How the nodes are linked:
Zon y Fet
Zon m Pes
Zon j Puz
Zon d Lal
Foz y Lun
Foz m Zun
Foz j Zat
Foz d Zin
Zeg y Lal
Zeg m Tul
Zeg j Mot
Zeg d Zev
Zaf y Zeg
Zaf m Mot
Zaf j Naf
Zaf d Fem
Fet y Pud
Fet m Pil
Fet j Pes
Fet d Nef
Dem y Vig
Dem m Kep
Dem j Mav
Dem d Zup
Lof y Nub
Lof m Pek
Lof j Num
Lof d Mig
Kep y Sem
Kep m Zud
Kep j Zup
Kep d Dem
Nen y Ran
Nen m Gib
Nen j Lir
Nen d Vap
Siz y Tif
Siz m Dap
Siz j Guv
Siz d Tal
Pek y Buf
Pek m Nat
Pek j Mig
Pek d Lof
Guv y Dap
Guv m Tal
Guv j Laz
Guv d Val
Bod y Nur
Bod m Geb
Bod j Ran
Bod d Zes
Beb y Suv
Beb m Pav
Beb j Pom
Beb d Dum
Tor y Nog
Tor m Riv
Tor j Gef
Tor d Gen
Rim y Bar
Rim m Sar
Rim j Suk
Rim d Rop
Nef y Zed
Nef m Fet
Nef j Zon
Nef d Pes
Gen y Nal
Gen m Tor
Gen j Kos
Gen d Gef
Nad y Mim
Nad m Lag
Nad j Toz
Nad d Kaz
Dup y Nen
Dup m Lir
Dup j Saz
Dup d Vuk
Pof y Zup
Pof m Bas
Pof j Fip
Pof d Sim
Val y Siz
Val m Guv
Val j Muz
Val d Laz
Gef y Riv
Gef m Gen
Gef j Zim
Gef d Kos
Nur y Lod
Nur m Pon
Nur j Geb
Nur d Gov
Nif y Kod
Nif m Bar
Nif j Rim
Nif d Sar
Sar y Gil
Sar m Nif
Sar j Rop
Sar d Rim
Num y Pek
Num m Mig
Num j Nal
Num d Nog
Saz y Lir
Saz m Vuk
Saz j Tak
Saz d Tes
Dap y Tad
Dap m Nin
Dap j Tal
Dap d Siz
Zed y Rop
Zed m Pud
Zed j Fet
Zed d Pil
Tad y Tak
Tad m Bal
Tad j Nin
Tad d Tif
Gib y Zes
Gib m Viz
Gib j Vap
Gib d Nen
Pon y Nuv
Pon m Gup
Pon j Gov
Pon d Nur
Nel y Gan
Nel m Der
Nel j Bav
Nel d Ved
Led y Foz
Led m Zat
Led j Gan
Led d Nuf
Mot y Tul
Mot m Zev
Mot j Fem
Mot d Zaf
Bav y Der
Bav m Ved
Bav j Kib
Bav d Vug
Zes y Gov
Zes m Bod
Zes j Viz
Zes d Ran
Nub y Bot
Nub m Buf
Nub j Pek
Nub d Nat
Mef y Vib
Mef m Mim
Mef j Nad
Mef d Lag
Tul y Zon
Tul m Puz
Tul j Zev
Tul d Zeg
Nez y Zaf
Nez m Naf
Nez j Vig
Nez d Sem
Bek y Bav
Bek m Kib
Bek j Dov
Bek d Sep
Pep y Kaz
Pep m Ser
Pep j Vus
Pep d Suv
Mav y Kep
Mav m Zup
Mav j Pof
Mav d Bas
Tal y Nin
Tal m Siz
Tal j Val
Tal d Guv
Nir y Sor
Nir m Vib
Nir j Mef
Nir d Mim
Zev y Puz
Zev m Zeg
Zev j Zaf
Zev d Mot
Zup y Zud
Zup m Dem
Zup j Bas
Zup d Mav
Lun y Zim
Lun m Sis
Lun j Zun
Lun d Pid
Kaz y Mef
Kaz m Nad
Kaz j Ser
Kaz d Toz
Geb y Pon
Geb m Gov
Geb j Zes
Geb d Bod
Mig y Nat
Mig m Lof
Mig j Nog
Mig d Num
Kod y Beb
Kod m Pom
Kod j Bar
Kod d Gil
Gan y Zat
Gan m Nuf
Gan j Der
Gan d Sek
Vib y Gok
Vib m Bim
Vib j Mim
Vib d Nir
Muz y Guv
Muz m Laz
Muz j Bot
Muz d Rut
Sek y Led
Sek m Gan
Sek j Nel
Sek d Der
Rut y Val
Rut m Muz
Rut j Kop
Rut d Bot
Viz y Bod
Viz m Ran
Viz j Nen
Viz d Gib
Nin y Bal
Nin m Tif
Nin j Siz
Nin d Dap
Vuk y Vap
Vuk m Dup
Vuk j Tes
Vuk d Saz
Ral y Bek
Ral m Dov
Ral j Buk
Ral d Laf
Laf y Sep
Laf m Ral
Laf j Puv
Laf d Buk
Toz y Lag
Toz m Kaz
Toz j Pep
Toz d Ser
Nuv y Sim
Nuv m Neb
Nuv j Gup
Nuv d Lod
Bas y Dem
Bas m Mav
Bas j Sim
Bas d Pof
Bot y Laz
Bot m Rut
Bot j Buf
Bot d Kop
Gup y Neb
Gup m Lod
Gup j Nur
Gup d Pon
Lag y Nir
Lag m Mef
Lag j Kaz
Lag d Nad
Buf y Rut
Buf m Kop
Buf j Nat
Buf d Nub
Lir y Gib
Lir m Vap
Lir j Vuk
Lir d Dup
Zos y Gef
Zos m Zim
Zos j Lun
Zos d Sis
Fem y Zev
Fem m Zaf
Fem j Nez
Fem d Naf
Gok y Laf
Gok m Puv
Gok j Bim
Gok d Sor
Zud y Nez
Zud m Vig
Zud j Dem
Zud d Kep
Der y Nuf
Der m Sek
Der j Ved
Der d Nel
Vig y Naf
Vig m Sem
Vig j Kep
Vig d Zud
Puv y Ral
Puv m Buk
Puv j Sor
Puv d Gok
Pav y Pep
Pav m Vus
Pav j Dum
Pav d Beb
Lal y Nef
Lal m Zon
Lal j Tul
Lal d Puz
Sep y Vug
Sep m Bek
Sep j Ral
Sep d Dov
Nuf y Zin
Nuf m Led
Nuf j Sek
Nuf d Gan
Neb y Pof
Neb m Fip
Neb j Lod
Neb d Nuv
Suk y Sar
Suk m Rop
Suk j Zed
Suk d Pud
Sis y Kos
Sis m Zos
Sis j Pid
Sis d Lun
Nat y Kop
Nat m Nub
Nat j Lof
Nat d Pek
Kop y Muz
Kop m Bot
Kop j Nub
Kop d Buf
Pil y Suk
Pil m Zed
Pil j Nef
Pil d Fet
Ran y Geb
Ran m Zes
Ran j Gib
Ran d Viz
Laz y Tal
Laz m Val
Laz j Rut
Laz d Muz
Sor y Buk
Sor m Gok
Sor j Vib
Sor d Bim
Buk y Dov
Buk m Laf
Buk j Gok
Buk d Puv
Zim y Gen
Zim m Kos
Zim j Sis
Zim d Zos
Nal y Mig
Nal m Nog
Nal j Tor
Nal d Riv
Lod y Fip
Lod m Nuv
Lod j Pon
Lod d Gup
Zun y Sis
Zun m Pid
Zun j Zin
Zun d Foz
Naf y Mot
Naf m Fem
Naf j Sem
Naf d Nez
Pes y Pil
Pes m Nef
Pes j Lal
Pes d Zon
Vug y Nel
Vug m Bav
Vug j Bek
Vug d Kib
Mim y Bim
Mim m Nir
Mim j Lag
Mim d Mef
Pid y Zos
Pid m Lun
Pid j Foz
Pid d Zun
Kib y Ved
Kib m Vug
Kib j Sep
Kib d Bek
Vap y Viz
Vap m Nen
Vap j Dup
Vap d Lir
Tes y Dup
Tes m Saz
Tes j Nid
Tes d Tak
Puz y Pes
Puz m Lal
Puz j Zeg
Puz d Tul
Bal y Tes
Bal m Nid
Bal j Tif
Bal d Tad
Bar y Pom
Bar m Gil
Bar j Sar
Bar d Nif
Dum y Vus
Dum m Beb
Dum j Kod
Dum d Pom
Tak y Vuk
Tak m Tes
Tak j Bal
Tak d Nid
Sim y Mav
Sim m Pof
Sim j Neb
Sim d Fip
Sem y Fem
Sem m Nez
Sem j Zud
Sem d Vig
Fip y Bas
Fip m Sim
Fip j Nuv
Fip d Neb
Dov y Kib
Dov m Sep
Dov j Laf
Dov d Ral
Ved y Sek
Ved m Nel
Ved j Vug
Ved d Bav
Zin y Pid
Zin m Foz
Zin j Led
Zin d Zat
Bim y Puv
Bim m Sor
Bim j Nir
Bim d Vib
Suv y Toz
Suv m Pep
Suv j Pav
Suv d Vus
Tif y Nid
Tif m Tad
Tif j Dap
Tif d Nin
Pom y Pav
Pom m Dum
Pom j Gil
Pom d Kod
Pud y Rim
Pud m Suk
Pud j Pil
Pud d Zed
Gil y Dum
Gil m Kod
Gil j Nif
Gil d Bar
Gov y Gup
Gov m Nur
Gov j Bod
Gov d Geb
Zat y Zun
Zat m Zin
Zat j Nuf
Zat d Led
Kos y Tor
Kos m Gef
Kos j Zos
Kos d Zim
Vus y Ser
Vus m Suv
Vus j Beb
Vus d Pav
Nog y Lof
Nog m Num
Nog j Riv
Nog d Nal
Nid y Saz
Nid m Tak
Nid j Tad
Nid d Bal
Ser y Nad
Ser m Toz
Ser j Suv
Ser d Pep
Rop y Nif
Rop m Rim
Rop j Pud
Rop d Suk
Riv y Num
Riv m Nal
Riv j Gen
Riv d Tor

The rows follow the links: the fewer symbols apart two nodes are, the more alike their rows tend to be.

Each row is also shifted at random along 3 hidden directions that mean nothing.

Row, then node:
[-129,  -29,  -74,   29,  101,   90,   94,  -61,   86, -165, -158,  -13, -160,   27,   -5,   70,   65,  157,  -82,  -32,  -32,  -35,  -26, -105,   21,   12]: Mim
[ 125,   54,  -13,    6,   49,   79,  -54,   80, -137,   78,  -67,   79,  128,  -49,  -71,   33, -144,   -3,  165,  -15,  -22,  -83, -214,  199,   18,  121]: Pil
[  94,   81,  -57,   52,   57,  150,  -17,  121,  -97,   39,  -69,   67,   35,  -32,  -40,  -27,  -93,    8,  130,  -20,   -6,    8, -112,  119,   73,  163]: Sar
[ -39,  100,  128, -104,  -75,   53,  -42,   41,   33,   22, -120,   41,   67, -160, -114, -108,   28,  -65,   94,   -9,  -28,   38, -146,  193,  -57,  -49]: Mav
[ 123,  -74,  -74,   20,  -20, -145,  -83,   -5,  -63,   71,  168,  -75,  103,   -2,   90,   22,    0,  -74,   59,    0,   52,  -16,   97, -106,    0,   90]: Nub
[-304,  -22,   21,   99,   47,  -28,   -2,  -54,   37, -151,   67,   65,  -37,   -1,  -28,   48,   21,  -84,   72,   25,  -80, -162,   18,  -60, -115,   -5]: Sek
[-104,  -21,  -23,   -6,  -99,   76, -124,   40,  -70,  155,   80,   -4,  250,  -76,  104,  -36,  -27,  -97,  -35,  -57, -171,  -73,   35,   -9,   60,  -33]: Nid
[ -61,   75,  -45,   10,   75,  105,  -30,   96, -147,   56,  -64,   92,   94,  -15,  -27,   21, -119,   33,  110,  -15,  -42,  -48, -129,  133,   75,  140]: Suk
[ 151,  -24,  -29,   28,   34, -109,   43,  -30,   10, -179,   80,  -10,  -66,    9,   -2,   56,   20,  -78,   87,   77,    1,  -96,   47,  -65, -100,  -34]: Gan
[-170,   45,   61,  -23,  -87,   11,  -43,  -17,   87,  108,  -29,  -21,  110, -117,   18,  -91,  107,  -30,  -70,  -56, -104,   32,   49,  -78,   35,    7]: Lir
[ 111,   43,   68,  -27, -103,   22,  -41,   -9,  135,   83,  -46,  -54,   71, -155,  -16, -124,  142,  -55,  -12,  -51,  -43,   86,   -5,  -52,  -22,   -6]: Vap
[ 226, -140,  -72,  -63,  -19, -137,  -41,  -89,   71,   24,   49, -177,  -85,    5,   48,    9,  125,   60,  -44,  -40,  197,  142,   86, -147,  -15,   40]: Bot
[-287,   40,   37,   -4,   69,   21,  -33,   -6,  -87,   84,  -90,   87,   63,   17,  -81,   61, -111,  102,   29,  -30,  -14,  -85, -171,  132,   29,   95]: Nef
[  86,   52,  -59,  124,   30,   96,   78,   85,    9,    2,  -67,   13,  -92,   69,  -30,  -36,  -59,   69,  -11,   -3,   31,   62,  -40,    2,   87,  143]: Pom
[ 124,   21,  -90,   48,   77,  156,   56,   65,  -52, -149,   -7,   73,  -51,   27,   42,   40,  -21,  -55,   53,   27, -114,  -62,   48,   -6,   15,  -55]: Puv
[-112, -123,  -73,   21,  -84,  -70,  -89,   -2,   35,  -79,  105, -126,  -45,    2,   25,  -70,   25,  -58,    9,   -9,  135,   52,   46,  -20,  -49,   27]: Nog
[ -69,   87,  125, -116,  -78,   35,  -38,   26,   43,   18, -120,   34,   61, -153, -101,  -94,   23,  -37,   50,   -3,  -31,   42, -140,  185,  -47,  -76]: Bas
[ -84,  -23,  -35,   53,   33,  212,   52,    5,  119, -226, -111,    3, -219,  -19,  -44,  -39,  102,   10,   18,  -27,    5,   46,  -15,  -13,  -64,  -45]: Buk
[ -48,  111,   54,    6,   82, -150,   51,   27, -204,  189,   81,  145,  166,  139,   21,  119, -227,   43,  -23,   85,  -67, -122,  -24,   82,  107,   57]: Puz
[ -96,  128,  116,  -15,    0,  -67,   -7,  -24,  -60,  237,  103,  131,  220,  -14,   76,   41,   -2,  -73,  -53,    9, -235,  -79,  119,  -90,   60,  -52]: Ran
[  87,   95,   77,  -22,   32, -158,   88,    8,  -84,  126,   14,   63,   26,  118,  -42,   62, -139,   77,  -47,   86,   60,    2,  -28,   70,   71,   29]: Zeg
[-241,   67,  -39,   47,   72,  148,  -30,   78,  -77,   46, -104,   93,   27,  -26,  -58,  -13,  -71,   54,   91,  -50,  -36,   -5, -130,  115,   66,  167]: Rim
[ -61,   84,  -50,  166,   63,   81,   61,   74,  -55,   57,  -10,   95,   10,  100,    3,    8, -120,   35,  -23,   -1,  -68,  -54,   -1,  -13,  105,  154]: Dum
[  97,  149,   73, -112,    7, -207,  141,   53,  -41,   74,   13,   44,  -19,   85,   -7,   -9,  -68,   63,  -72,  121,   73,  117,   87,   31,  114,   -8]: Nez
[  -7,  140,  129,   -8,    5,  -77,   43,   42,  -53,  136,   20,  106,   46,   27,  -86,  -28,  -85,  -10,   49,   59,   13,   24,  -38,  111,   17,   45]: Fem
[  97,  109,  139,  -77,  -50,  -36,   51,   49,   94,   14, -108,    5,  -89,  -85, -143, -128,   47,    5,   56,   34,  135,  166,  -92,  144,  -40,   28]: Sem
[-102,  -46,  -13,   68,    4,  -86,  100,  -50,  130, -245,    8,  -46, -185,   51,  -21,    1,   66,    7,  -54,   61,   56,  -25,   69, -109,  -80,  -50]: Nel
[  36, -103,  -62,  -10,  -12, -143,  -74,  -59,    4,   47,  116, -108,   22,    4,   70,   12,   60,   -9,    8,  -22,   96,   51,   99, -136,  -13,   78]: Buf
[-177,  110,  160,   45,   20,  -34,    1,    8,  -34,  154,  -10,  123,   36,   16, -126,  -10,  -80,    4,   61,   17,    7,  -18, -109,  137,  -18,   76]: Mot
[  -3,   70,  -51,  121,   47,  115,   51,  100,  -22,   25,  -64,   51,  -47,   53,  -31,  -41,  -80,   54,   12,  -11,   13,   31,  -39,   27,   88,  155]: Kod
[-300,   41,   11,  -35,  -85,  -31,  -40,    3,   10,  124,   27,  -10,  173,  -52,   99,  -41,   35,  -12, -132,  -36, -162,  -13,  108, -111,  101,  -23]: Vuk
[-275,   13,   14,  216,   58,  187,   -5,  -33,   93,  -22, -123,   58,  -33,  -21, -108,    9,   -3,   55,   24,  -89,  -94, -135, -171,  -12,  -53,  145]: Ser
[ 213,  -26,  -65,  108,   53,   74,   82,  -18,  101, -118, -134,  -40, -118,    2,  -58,   23,   20,   99,  -17,  -34,    1,  -40, -116,  -56,  -11,   69]: Kaz
[  62,    4,  -14,   -3, -117,   77, -112,   58,  -23,  129,   48,  -24,  238, -129,   66,  -68,   11, -122,   11,  -54, -147,  -38,   13,    5,   36,  -12]: Tes
[ -17, -121,  -37,  -30,   -4,  -35, -111,  -92,  -18,  127,   91,  -73,   44,   12,   80,   50,   79,   21,  -30,  -73,   49,   35,   79, -112,   -5,   21]: Laz
[ 273,  -79, -116,   -4,  -50, -199,  -38,   50,  -83,    2,  200, -111,   84,   33,  113,    6,  -60,  -95,   33,   62,   81,   -4,  122,  -85,   24,   51]: Lof
[  21,    7,   -5,  113,   22,  -40,   11,    6,   -2, -150,   98,   54,    9,   -6,  -18,   41,  -23, -143,  114,   70,  -89, -164,   16,  -39, -106,  -10]: Der
[  12, -164,  -63,  -75,  -14,  -11,  -42,  -37,   33, -171,   48, -112, -196,   38,   12,  -16,   81,   -4,   24,    3,  209,  116,   61,   21,  -92,  -90]: Zim
[-101,  -90,  -15,   50,  -19,  135, -195,   32,  -99,  -27,  152,   48,   68,  -60,   -6,   -7,  -29, -210,  232,  -26,   -6,  -86,  -38,  136, -140,  -19]: Kos
[-165, -122,   19,    0, -127,  202, -194,  -49,  121,   67,  -77, -114,   39, -156,  -32, -123,  137,  -29,   -6, -165,    5,   63, -101,   51,  -77,  -21]: Tad
[ -28,  155,   77, -138,  -26,  -98,   51,   85,  -84,   70,  -11,   89,  115,  -32,   -2,  -31,  -80,  -35,   -1,   88,  -60,   21,   21,  103,   72,  -50]: Dem
[  92,   53,   83, -175,  -64,  -67,   42,   -1,   22,   13,  -83,  -19,   33,  -57,  -25,  -36,   -4,   30,  -74,   43,    5,   58,  -41,  108,   18, -154]: Sim
[ 160,  -84,  -66,  -22,   20,  -92,  -90,  -46,  -95,  153,  159,  -47,  111,   33,  124,   82,   13,  -16,    6,  -32,   14,   -3,  122, -120,   25,   24]: Muz
[-176, -108,  -69,    3,  -35, -168,  -57,  -44,    9,  -11,  112, -112,    7,   29,   70,   -6,   33,    3,  -44,   -6,  100,   33,  112, -137,    7,   78]: Pek
[  74,   68,  -58,   15,   48,  109,  -20,  106, -103,   28,  -91,   54,   36,  -37,  -51,   -9,  -95,   29,  114,  -18,   11,   10, -137,  136,   68,  145]: Rop
[ 381, -131,  -76,  -56,  -61,   27,  -99,  -18,  -40,  123,   75, -113,   82,  -14,   94,    8,   24,  -16,  -21,  -54,   50,   63,   36,  -25,    4,  -61]: Siz
[-136, -106,  -45,  -38,   32,   -8,  -75,  -25,  -93,  -82,  137,    4,  -46,   59,   65,   64,   -5,  -68,   63,   21,   56,   -7,   89,   17,  -58,  -77]: Zos

Complete each set of four: the symbols that take the first to the second take the third to the fourth, perhaps in another order.
Answers are names.
[-109,  120,   82, -144,  -30,  -84,   30,   39,  -65,   64,  -33,   76,  141,  -39,    6,   -8,  -64,  -15,  -45,   57,  -94,  -12,   -3,  101,   63, -102]
: [ 317,  139,   85, -106,  -62,  -16,    2,  118,  -35,   46,  -37,   51,  115, -135,  -80,  -98,  -38, -114,  140,   66,  -12,   47,  -97,  203,  -15,  -34]
:: [ 210,  169,    0, -211,    9, -308,  193,   99, -161,   62,   71,   49,   87,  129,  128,   41, -139,   50, -148,  195,    6,   81,  211,  -16,  229,  -96]
: Sem

[ 103,  -75,  -80,  -55,  -63,    1,  -86,    4,  -87,  141,  104,  -69,  169,   22,  158,   19,  -30,  -21, -102,  -38,  -69,   -6,   99,  -53,   91,  -80]
: [ -10,   -1,  -48,  -69, -106,  -42,  -31,   23,   -7,  100,   40,  -73,  157,  -38,  130,  -40,   16,  -15, -133,  -24,  -97,   19,  112,  -91,  109,  -55]
:: [ 128,   56,  -89,   16,   48,   36,  104,   98,  -33,  -16,  -75,   -7, -101,   85,   10,  -24,  -66,  116,  -49,   23,   89,  109,   16,    4,  139,  122]
: Beb

[ -86, -116,  -13,   -3,    7,   88, -132,  -17,  -51,  -92,   93,   11,  -51,  -29,  -15,   17,   30, -123,  167,  -25,   61,  -20,  -12,   84, -150,  -43]
: [-240, -134,  -40,   24,  -46,   42, -117,   -8,  -15,  -83,   98,  -49,  -57,    1,   12,  -37,   18,  -86,   68,  -22,   97,   21,   21,   56,  -93,  -22]
:: [ 201,   38,  -72,  127,   91,   73,   52,   26,  -79,  -14,  -15,   80,   91,   20,   18,  107,  -96,   -6,   58,    4, -165, -199,  -68,  -36,   27,   79]
: Nir

[-167, -133,  -57,   23,  -88,  -28,  -97,   -3,   38,  -92,   90, -111,  -48,  -14,    9,  -73,   30,  -72,   31,  -21,  133,   48,   29,   14,  -72,   24]
: [-159, -142,  -64,    0,  -74,  -32,  -80,   -5,   23, -105,   90, -115,  -74,   17,   20,  -60,   24,  -52,   11,   -8,  149,   60,   50,    2,  -62,  -11]
:: [ -91,  -36,  -26,  102,   80,  197,   -3,  -52,  118, -143, -190,    6, -118,  -76, -108,   16,   89,   74,   58,  -90,  -46,  -62, -161,  -14,  -88,   70]
: Lag

[  53,    3,  -95,   12,  110,  117,   87,    9,  -14, -158,  -69,   38,  -94,   41,   48,   80,   14,   68,  -21,   13,  -77,  -39,   41,  -74,   37,  -36]
: [ -17,   43,  -85,   58,  121,  157,   34,   48, -110,  -93,   14,  141,   47,   29,   72,   97,  -60,  -46,   69,   11, -202, -150,   42,  -21,   45,  -23]
:: [ 164,    3,  -89,   81,  101,   67,   76,    1,    4,  -97,  -87,    9,  -37,   22,    1,   80,  -15,   72,    1,   -5,  -81, -102,  -60,  -77,   23,   41]
: Mef

[-230,   16,   56,   -7,   47,   18,  -13,  -35,    2,   44, -144,   25,  -28,    2, -128,   17,  -54,  132,    6,  -41,   76,   -6, -204,  134,   -9,   84]
: [ 212,   83,   74,  -48,   24, -192,  127,   17,  -37,   97,   -3,   16,  -42,  118,  -43,   27, -104,   99,  -72,   88,  125,   67,   -4,   51,   63,   20]
:: [ -94,  -82,    0,  -42, -148,  101,  -91,  -28,  161,   26,  -88, -150,    7, -138,  -11, -148,  144,   12,  -90, -115,   18,  112,  -34,  -23,  -14,  -30]
: Dap

[ 332, -174, -102,  -42, -118, -101,  -19,   18,  103, -179,   47, -243, -179,  -10,   11, -110,   80,  -21,    6,   25,  302,  182,   42,   -9,  -70,  -28]
: [-234, -139,  -64,  -33,  -34,  -58,  -48,  -31,   -5, -117,  111,  -86, -110,   77,   60,   -7,   16,  -11,  -54,    8,  143,   66,  110,  -22,  -19,  -59]
:: [ -58,   85,  103,  -31,  -42,  -58,    0,  -38,   28,  176,   31,   45,  130,  -47,   38,  -16,   65,  -33,  -73,  -11, -136,    2,   95,  -96,   43,  -38]
: Vap

[ 140,  -28,  -42,   82,  -20,   17,  113,   18,  116, -243,   -2,  -44, -186,   50,  -10,  -43,   38,  -35,  -24,   65,   43,   11,   65,  -43,  -55,  -67]
: [ 157,   22,  -63,   85,    3,    9,  114,   73,   -4, -178,   85,   32,  -80,   90,   47,    9,  -45,  -88,  -12,   95,  -56,  -64,  122,  -58,   14,  -77]
:: [  53,   58,  128, -105,  -54,    0,   -7,  -25,   -1,  105,  -45,   44,  111,  -51,  -34,    6,  -12,  -25,  -32,    9,  -85,  -25,  -60,  109,  -23, -159]
: Lod

[-145,  141,  134,  -90,  -48,   -6,   -5,   57,   10,   40,  -77,   76,   53, -105, -100,  -93,    3,  -37,   71,   23,  -14,   55,  -77,  162,   -8,    6]
: [-141,  138,   99, -111,  -15, -130,   80,   39,    4,   49,  -42,   57,  -18,   11,  -48,  -55,  -13,   47,  -57,   74,   49,  110,   42,   56,   67,   -4]
:: [  75,  -83,  -22,   19,   -5,   53, -178,  -41, -111,  203,  140,    0,  178,  -36,   78,   59,    1,  -92,   84,  -81,  -59,  -61,   29,  -25,  -31,   27]
: Tal

[-222, -117,  -34,   58,  -85,    8, -134,   10,   23,  -67,   99,  -79,  -11,  -44,   -7,  -72,   15, -105,   79,  -32,   96,    4,   -2,   43,  -92,   38]
: [ -36, -126,  -94,  -23,  -51,  -82,  -44,   13,  -29, -100,  136, -103,  -63,   67,   75,  -19,  -18,  -50,  -23,   41,  139,   51,  112,  -14,   -3,  -45]
:: [-111,  114,  149,   19,  -18,   11,  -60,  -39,  -36,  244,   70,  145,  228,  -63,   17,   19,    5, -107,   16,  -22, -232,  -99,   38,  -25,    1,  -48]
: Viz

[-366,   69,  167,  -21,  -21,    4,  -26, -118,  117,  163,  -45,   56,   49,  -46,  -29,  -21,  123,   36, -113,  -65, -116,   26,   40,  -77,  -13,  -58]
: [ 157,   74,  114,  -31,  -58,  -30,    0,  -40,   69,  151,    2,   11,   84,  -73,   -8,  -42,   93,  -39,  -35,  -18,  -76,   53,   38,  -51,  -13,  -48]
:: [-147,   44,  109,  -36,  -73,   -5,   -9,  -70,  171,   93,  -75,  -38,   -2, -108,  -35,  -93,  173,   21,  -93,  -65,  -40,  102,   37,  -88,  -21,  -19]
: Nen

[ -87,    5, -139,  -59,  124,  -19,  189,  -10,  -27, -177,  -23,   19, -160,  180,  152,  117,  -18,  152, -202,   77,  -47,   11,  219, -185,  157, -105]
: [ 134,    8, -119,   -9,  104,   75,  108,   26,  -49, -158,  -37,   41,  -83,   73,   81,   85,  -10,   53,  -30,   39,  -84,  -38,   79,  -82,   64,  -60]
:: [ 420,  -84,  -61,  -46, -143,   74,  -90,   46,   29,   69,   16, -139,  104, -121,   53,  -94,   46,  -84,   -2,  -63,   12,   70,  -16,   25,   -1,  -57]
: Tad

[ -42,  -48,   16,   44,   59,  -25,  -36,  -55,    7, -151,   60,   38,  -35,  -39,  -37,   60,   47,  -97,  153,   18,  -13, -115,  -12,  -21, -150,  -11]
: [ 165,  -13,  -21,   57,   47,  -99,   25,    8,  -41, -141,  124,   41,   12,    5,    9,   76,  -43, -129,  127,   80,  -53, -148,   37,  -44,  -97,  -23]
:: [-201,   22,   88,  -12,   34,  -44,   30,  -49,   23,   55, -114,    7,  -69,   44, -128,   17,  -51,  151,  -51,  -12,  108,   21, -155,  106,   -2,   67]
: Tul

[ 106,   36,  -72,   59,   94,  166,   35,   60,  -73, -119,   -5,  110,   -2,    4,   52,   68,  -28,  -60,   87,   16, -152, -101,   26,   -1,    8,  -43]
: [ 244,   33, -140,   -6,  116,   33,  112,   46, -111, -116,   -5,   63,   -6,   84,  121,  138,  -66,   42,  -17,   58, -129, -101,   89,  -95,   90,  -42]
:: [ 174,  -80,  -46,   -8,  -78,  108, -158,   11,  -68,  162,   85,  -47,  187,  -69,   83,   -5,   -5,  -97,   28,  -86,  -69,  -30,   -9,   26,   -7,  -50]
: Tal

[-101,   84,  102,  -11,  -55,   -2,  -28,  -30,   57,  171,   10,   42,  132,  -98,   12,  -48,   90,  -59,  -33,  -35, -138,    2,   56,  -72,    5,  -11]
: [ -98,   24,   24,  -78,  -79,  -89,   32,  -33,  112,   61,  -33,  -84,   31,  -56,   56,  -68,  125,   41, -174,  -23,  -35,  102,  123, -148,   79,  -22]
:: [  25,   80,   81,  -14,  -71,   10,  -44,   -3,   61,  144,    4,   12,  143, -123,    2,  -78,   92,  -80,   -3,  -44, -130,   16,   29,  -61,    0,   -4]
: Dup

[-160,  152,  146,   25,   27,  -72,   13,   28,  -94,  174,   49,  162,  100,   51,  -68,   16, -121,  -19,   38,   51,  -48,  -41,  -41,  117,   35,   63]
: [ -97,  119,   98, -126,  -13, -174,  131,   12,   54,   17,  -63,   16,  -96,   47,  -47,  -63,    7,  107, -111,   83,  118,  166,   54,   27,   78,   -7]
:: [ 131,   52,  -50,  180,   54,   50,   81,   48,  -20,   10,  -20,   42,    7,   84,   -4,   36, -106,   43,  -22,    9,  -81, -105,  -44,  -55,   65,  116]
: Dum

[  58, -111,  -47,    4,  -30, -107,  -89,  -57,   32,   40,   89, -117,   -3,  -42,   32,  -13,   89,  -13,   37,  -46,  119,   60,   43, -111,  -43,   90]
: [-250,  -66,  -21,   70,  -10,  -50, -155,  -33,  -56,  105,  150,    4,  145,  -47,   37,   12,   15, -104,   95,  -58,  -39,  -82,   31,  -70,  -49,  131]
:: [-154, -130,  -17,   -5,   -1,  -51, -119, -118,   44,   87,   54,  -97,  -15,  -13,   35,   17,  124,   34,  -13,  -94,   83,   53,   53, -123,  -38,   58]
: Bot

[-234,   66,   87,   24,  -98,   93, -107,  -10,   74,  131,  -28,   32,  161, -171,  -19, -100,  100, -106,   14,  -84, -168,  -12,  -19,  -25,  -21,   32]
: [ 219,   57,   85,   -7, -108,   42,  -57,   -1,  128,  103,  -37,  -39,   75, -179,  -46, -122,  137,  -94,   49,  -52,  -45,   78,  -31,  -19,  -51,   -4]
:: [-251,  -75,  -30,  -21,   86,    0,  -90,  -40, -134,  -53,  155,   81,   19,   52,   62,  116,  -25,  -91,  102,   15,  -25,  -99,   90,    9,  -71,  -60]
: Zos

[ 252,  -87,  -55,   14,  -18,  -71, -115,  -23,  -25,   90,  133,  -83,   83,  -51,   47,    5,   52,  -80,  112,  -40,   66,   12,   33,  -76,  -49,   82]
: [ -75, -107,  -21,    3,   12,  -17, -146,  -86,  -22,  144,   95,  -45,   70,  -24,   53,   46,   67,   -5,   27,  -85,   24,    0,   56,  -93,  -33,   52]
:: [ -92,   30,   71,    4,   33,    4,  -11,  -20,  -17,   65, -106,   23,   -9,    0, -131,   17,  -78,   95,   30,  -17,   70,  -18, -203,  152,  -20,   83]
: Fet

